Here is a tiny trained network, its code and every weight. The questions are about switching its units off for an input and a target symbol, where a switched-off unit gives its printed mean instead of its output.

import numpy as np


def w(rows, s, z=0):
    codes = np.array(rows[::2]) - 128.0
    scale = np.full(codes.shape[1], s)
    scale[-1] = z or s
    return codes * scale


def norm(h):
    return h / np.sqrt((h * h).mean(-1, keepdims=True) + 1e-5)


def f(y):
    return y / 2 * (1 + np.tanh(0.7978845608 * (y + 0.044715 * y**3)))


def softmax(a):
    e = np.exp(a - a.max(-1, keepdims=True))
    return e / e.sum(-1, keepdims=True)


def log_softmax(a):
    a = a - a.max(-1, keepdims=True)
    return a - np.log(np.exp(a).sum(-1, keepdims=True))


def net(x, mask):
    ids = ['αβγδεζηθλμξπτφψω'.index(c) for c in x.split()]
    T = len(ids)
    res = E[ids] + P[:T]
    r = norm(res)
    for j in range(3):
        rows = slice(4 * j, 4 * j + 4)
        q, k, v = (r @ M[0][rows].T for M in (Q, K, V))
        z = softmax(np.where(np.tri(T) > 0, q @ k.T / 4**0.5, -1e9)) @ v
        o = O[0][rows]
        res = res + np.where(mask[j], z, o[:, -1]) @ o[:, :-1]
    y = f(norm(res) @ A[0][:, :-1].T + A[0][:, -1])
    res = res + np.where(mask[3:7], y, B[0][:, -1]) @ B[0][:, :-1]
    return log_softmax(norm(res)[-1] @ U[:, :-1].T + U[:, -1])


Q, K, V, O, A, B = {}, {}, {}, {}, {}, {}
E = w([
[122,178,99,149],'α',
[152,135,86,172],'β',
[92,134,106,185],'γ',
[181,131,128,48],'δ',
[157,217,73,148],'ε',
[184,237,60,108],'ζ',
[100,117,126,80],'η',
[132,25,122,110],'θ',
[115,63,100,182],'λ',
[86,129,103,168],'μ',
[204,254,63,102],'ξ',
[194,152,87,122],'π',
[73,125,107,159],'τ',
[209,156,45,203],'φ',
[79,37,122,149],'ψ',
[225,175,26,174],'ω',
],0.0079)
P = w([
[126,160,228,171],'0',
[106,131,19,64],'1',
[56,129,219,57],'2',
[111,170,75,175],'3',
[190,25,169,168],'4',
[104,121,54,95],'5',
[93,38,251,84],'6',
[109,143,72,115],'7',
[180,22,199,135],'8',
[145,66,66,129],'9',
[186,47,223,121],'10',
],0.011)
Q[0] = w([
[158,99,122,161],'h1',
[49,206,132,95],'h1',
[207,69,63,110],'h1',
[152,173,53,202],'h1',
[198,132,245,149],'h2',
[53,128,212,177],'h2',
[137,92,23,190],'h2',
[31,198,113,52],'h2',
[2,183,40,144],'h3',
[109,135,120,200],'h3',
[159,128,101,174],'h3',
[159,197,93,94],'h3',
],0.0099)
K[0] = w([
[103,74,72,107],'h1',
[207,164,236,134],'h1',
[127,86,79,1],'h1',
[144,45,188,82],'h1',
[74,78,61,114],'h2',
[100,211,109,186],'h2',
[91,130,170,1],'h2',
[137,104,221,192],'h2',
[84,100,130,172],'h3',
[203,111,109,219],'h3',
[103,118,112,84],'h3',
[83,187,235,89],'h3',
],0.0088)
V[0] = w([
[135,195,161,52],'h1',
[4,37,112,60],'h1',
[2,162,127,190],'h1',
[105,75,125,90],'h1',
[113,200,117,145],'h2',
[241,20,94,162],'h2',
[132,144,131,207],'h2',
[139,175,66,138],'h2',
[93,102,163,90],'h3',
[105,194,219,113],'h3',
[151,148,112,106],'h3',
[115,145,163,208],'h3',
],0.0091)
O[0] = w([
[99,124,197,227,164],'h1',
[52,172,145,49,229],'h1',
[162,176,172,65,159],'h1',
[2,136,122,94,154],'h1',
[234,172,135,45,145],'h2',
[94,14,126,175,5],'h2',
[177,106,45,131,93],'h2',
[173,150,150,132,98],'h2',
[71,63,106,116,152],'h3',
[75,71,161,164,150],'h3',
[169,91,117,162,135],'h3',
[127,156,76,48,95],'h3',
],0.0073,0.0026)
A[0] = w([
[104,178,1,156,253],'n1',
[176,28,181,71,138],'n2',
[212,114,115,194,92],'n3',
[173,89,76,63,123],'n4',
],0.0092,0.0044)
B[0] = w([
[2,168,68,59,254],'n1',
[92,187,71,186,244],'n2',
[86,112,79,100,157],'n3',
[106,173,104,159,166],'n4',
],0.0092,0.0053)
U = w([
[160,142,130,128,25],'α',
[157,155,73,158,15],'β',
[158,156,128,112,11],'γ',
[122,90,215,215,198],'δ',
[129,126,103,144,110],'ε',
[146,135,126,150,4],'ζ',
[109,143,251,115,103],'η',
[84,66,146,110,149],'θ',
[73,210,22,116,223],'λ',
[164,191,137,103,23],'μ',
[158,122,127,150,57],'ξ',
[156,103,105,180,121],'π',
[159,176,160,86,24],'τ',
[157,129,72,156,14],'φ',
[66,135,119,87,196],'ψ',
[157,118,86,160,43],'ω',
],0.011,0.0032)

Each question gives the input, a string of symbols that net reads in full, and the target symbol t.
The units are the heads (4 rows each of Q, K, V and O) and the neurons (one row each of A and B). Each row of codes is followed by its name. A weight is (code - 128) times the scale printed after its matrix; where a second scale follows, it is the last column's (O, A, B and U).
mask holds one flag per unit, heads first, then neurons. A switched-off unit (its flag False) gives its mean, the last column of its rows in O or B, instead of its output. The means were averaged over made-up inputs and are rounded, as every weight is.
A unit's drop is (log p(t) with every unit on - log p(t) with that unit switched off) / (log p(t) with every unit on - log p(t) with every unit switched off).
The circuit of an input: a set's keep is (log p(t) with only the set's units on - log p(t) with every unit switched off) / (log p(t) with every unit on - log p(t) with every unit switched off). Starting from all 7 units, units are removed one at a time, each time the one whose removal leaves the highest keep (on an exact tie, the one counted first), for as long as the keep stays at least 0.8.
circuit, biggest first: the units of the circuit, biggest drop first
top k neurons: the k neurons with the biggest drops, biggest first
which heads matter: for each layer, one digit per head in row order, 1 if its drop is at least 0.15 and else 0, layers parted by /
input η φ μ, target η: circuit, biggest first => n1, h1
input δ δ π η α, target δ: which heads matter => 000
input δ δ π, target δ: which heads matter => 100
input λ δ φ η φ, target δ: which heads matter => 110
input β γ δ λ π ψ δ, target λ: circuit, biggest first => n2
input δ θ η, target δ: circuit, biggest first => h1, n1
input η δ γ δ τ η λ, target δ: which heads matter => 000
input π δ λ η ζ, target δ: which heads matter => 110
input δ λ μ, target δ: which heads matter => 100
input γ ψ λ δ δ δ ψ, target δ: top 2 neurons => n1, n2
input β λ δ ψ δ δ ω δ φ, target δ: which heads matter => 010
input φ μ η μ μ λ ξ β ψ, target λ: which heads matter => 100
input δ β ε δ α δ θ, target δ: which heads matter => 000
input δ η π λ τ β η, target λ: which heads matter => 110
input ξ η ξ δ μ θ τ, target δ: circuit, biggest first => h1
input θ λ δ α ζ λ λ λ ε τ β, target λ: circuit, biggest first => h1, n2, h2
input δ η λ π ζ, target η: top 2 neurons => n1, n2
input μ λ ε δ λ, target λ: circuit, biggest first => h1, n2
input δ δ α, target δ: which heads matter => 100
input η η ψ λ δ π β, target λ: top 2 neurons => n2, n4
input δ η δ ξ δ η ψ η π, target η: circuit, biggest first => h1, n1
input ψ θ ε φ ω λ η η ξ δ β, target η: top 3 neurons => n1, n4, n3
input η δ λ η ψ, target δ: top 2 neurons => n1, n4
input δ ω ω, target δ: top neuron => n1
input δ α α ψ ζ λ ζ μ θ, target λ: which heads matter => 100
input η μ ω, target η: which heads matter => 111
